Here is a tiny trained network, its code and every weight. The questions are about switching its units off for an input and a class, where a switched-off unit gives its printed mean instead of its output.

import numpy as np


def w(rows, s, z=0):
    codes = np.array(rows[::2]) - 128.0
    scale = np.full(codes.shape[1], s)
    scale[-1] = z or s
    return codes * scale


def f(y):
    return np.maximum(y, 0)


def log_softmax(a):
    a = a - a.max(-1, keepdims=True)
    return a - np.log(np.exp(a).sum(-1, keepdims=True))


def net(x, mask):
    res = np.array(x, float).reshape(1, 3) / 4 @ E
    y = f(res @ A[0][:, :-1].T + A[0][:, -1])
    res = res + np.where(mask, y, B[0][:, -1]) @ B[0][:, :-1]
    return log_softmax(res[-1] @ U[:, :-1].T + U[:, -1])


A, B = {}, {}
E = w([
[175,171,73,140,253,189,150,239],'x0',
[140,154,155,118,52,228,213,207],'x1',
[178,143,248,204,167,107,119,160],'x2',
],0.011)
A[0] = w([
[103,128,138,129,149,104,96,81,189],'n1',
[136,132,139,160,253,85,93,139,179],'n2',
[107,126,18,103,94,136,130,121,255],'n3',
[120,124,105,105,2,152,160,117,204],'n4',
[131,127,237,145,63,138,146,136,170],'n5',
[138,149,114,126,150,206,191,195,61],'n6',
[131,125,128,128,124,38,90,61,224],'n7',
[133,129,32,110,190,115,111,112,165],'n8',
[116,128,152,131,85,88,119,83,212],'n9',
],0.019,0.0071)
B[0] = w([
[180,123,117,128,149,123,64,167,198],'n1',
[120,135,206,120,255,189,184,160,229],'n2',
[105,124,26,12,100,148,117,124,243],'n3',
[136,161,182,35,47,178,157,80,240],'n4',
[109,154,122,239,66,46,123,97,219],'n5',
[172,57,100,145,99,152,45,178,221],'n6',
[160,54,85,143,115,182,86,197,252],'n7',
[122,129,36,115,213,66,148,102,215],'n8',
[152,108,129,138,57,144,85,155,218],'n9',
],0.022,0.024)
U = w([
[179,84,39,63,90,186,72,137,127],'0',
[173,92,201,254,109,142,68,212,232],'1',
[106,224,158,52,2,172,166,2,10],'2',
[122,232,203,234,14,55,147,25,74],'3',
[55,169,17,71,241,86,166,92,251],'4',
[156,184,195,148,235,156,192,108,78],'5',
],0.0086,0.0012)

Each question gives the input, the list of numbers given to net, and the class t.
The units are the neurons (one row each of A and B). Each row of codes is followed by its name. A weight is (code - 128) times the scale printed after its matrix; where a second scale follows, it is the last column's (A, B and U).
mask holds one flag per neuron, in row order. A switched-off neuron (its flag False) gives its mean, the last column of its row in B, instead of its output. The means were averaged over made-up inputs and are rounded, as every weight is.
A unit's drop is (log p(t) with every unit on - log p(t) with that unit switched off) / (log p(t) with every unit on - log p(t) with every unit switched off).
The circuit of an input: a set's keep is (log p(t) with only the set's units on - log p(t) with every unit switched off) / (log p(t) with every unit on - log p(t) with every unit switched off). Starting from all 9 units, units are removed one at a time, each time the one whose removal leaves the highest keep (on an exact tie, the one counted first), for as long as the keep stays at least 0.8.
circuit, biggest first: the units of the circuit, biggest drop first
most important unit: the unit with the biggest drop
k most important neurons: the k neurons with the biggest drops, biggest first
drop when u is switched off: that unit's drop, to one decimal
input [1,-8,-2], class 4: 3 most important neurons -> [n8, n2, n6]
input [-1,2,-3], class 2: most important unit -> n7
input [5,0,2], class 5: 2 most important neurons -> [n7, n2]
input [1,-1,7], class 5: 2 most important neurons -> [n2, n6]
input [0,-1,8], class 1: 2 most important neurons -> [n5, n8]
input [8,0,0], class 4: 4 most important neurons -> [n8, n7, n2, n9]
input [4,0,5], class 5: circuit, biggest first -> [n2, n7]
input [-1,4,8], class 3: 2 most important neurons -> [n5, n7]
input [-1,1,-1], class 2: 2 most important neurons -> [n7, n6]
input [1,-6,-1], class 4: 2 most important neurons -> [n8, n6]
input [4,-1,1], class 5: 2 most important neurons -> [n3, n2]
input [-2,0,1], class 1: drop when n3 is switched off -> 0.8
input [3,4,3], class 1: drop when n3 is switched off -> 0.3
input [-2,7,-5], class 2: circuit, biggest first -> [n4]
input [-6,5,-1], class 2: drop when n4 is switched off -> 0.5
input [3,-4,5], class 5: drop when n4 is switched off -> 0.0
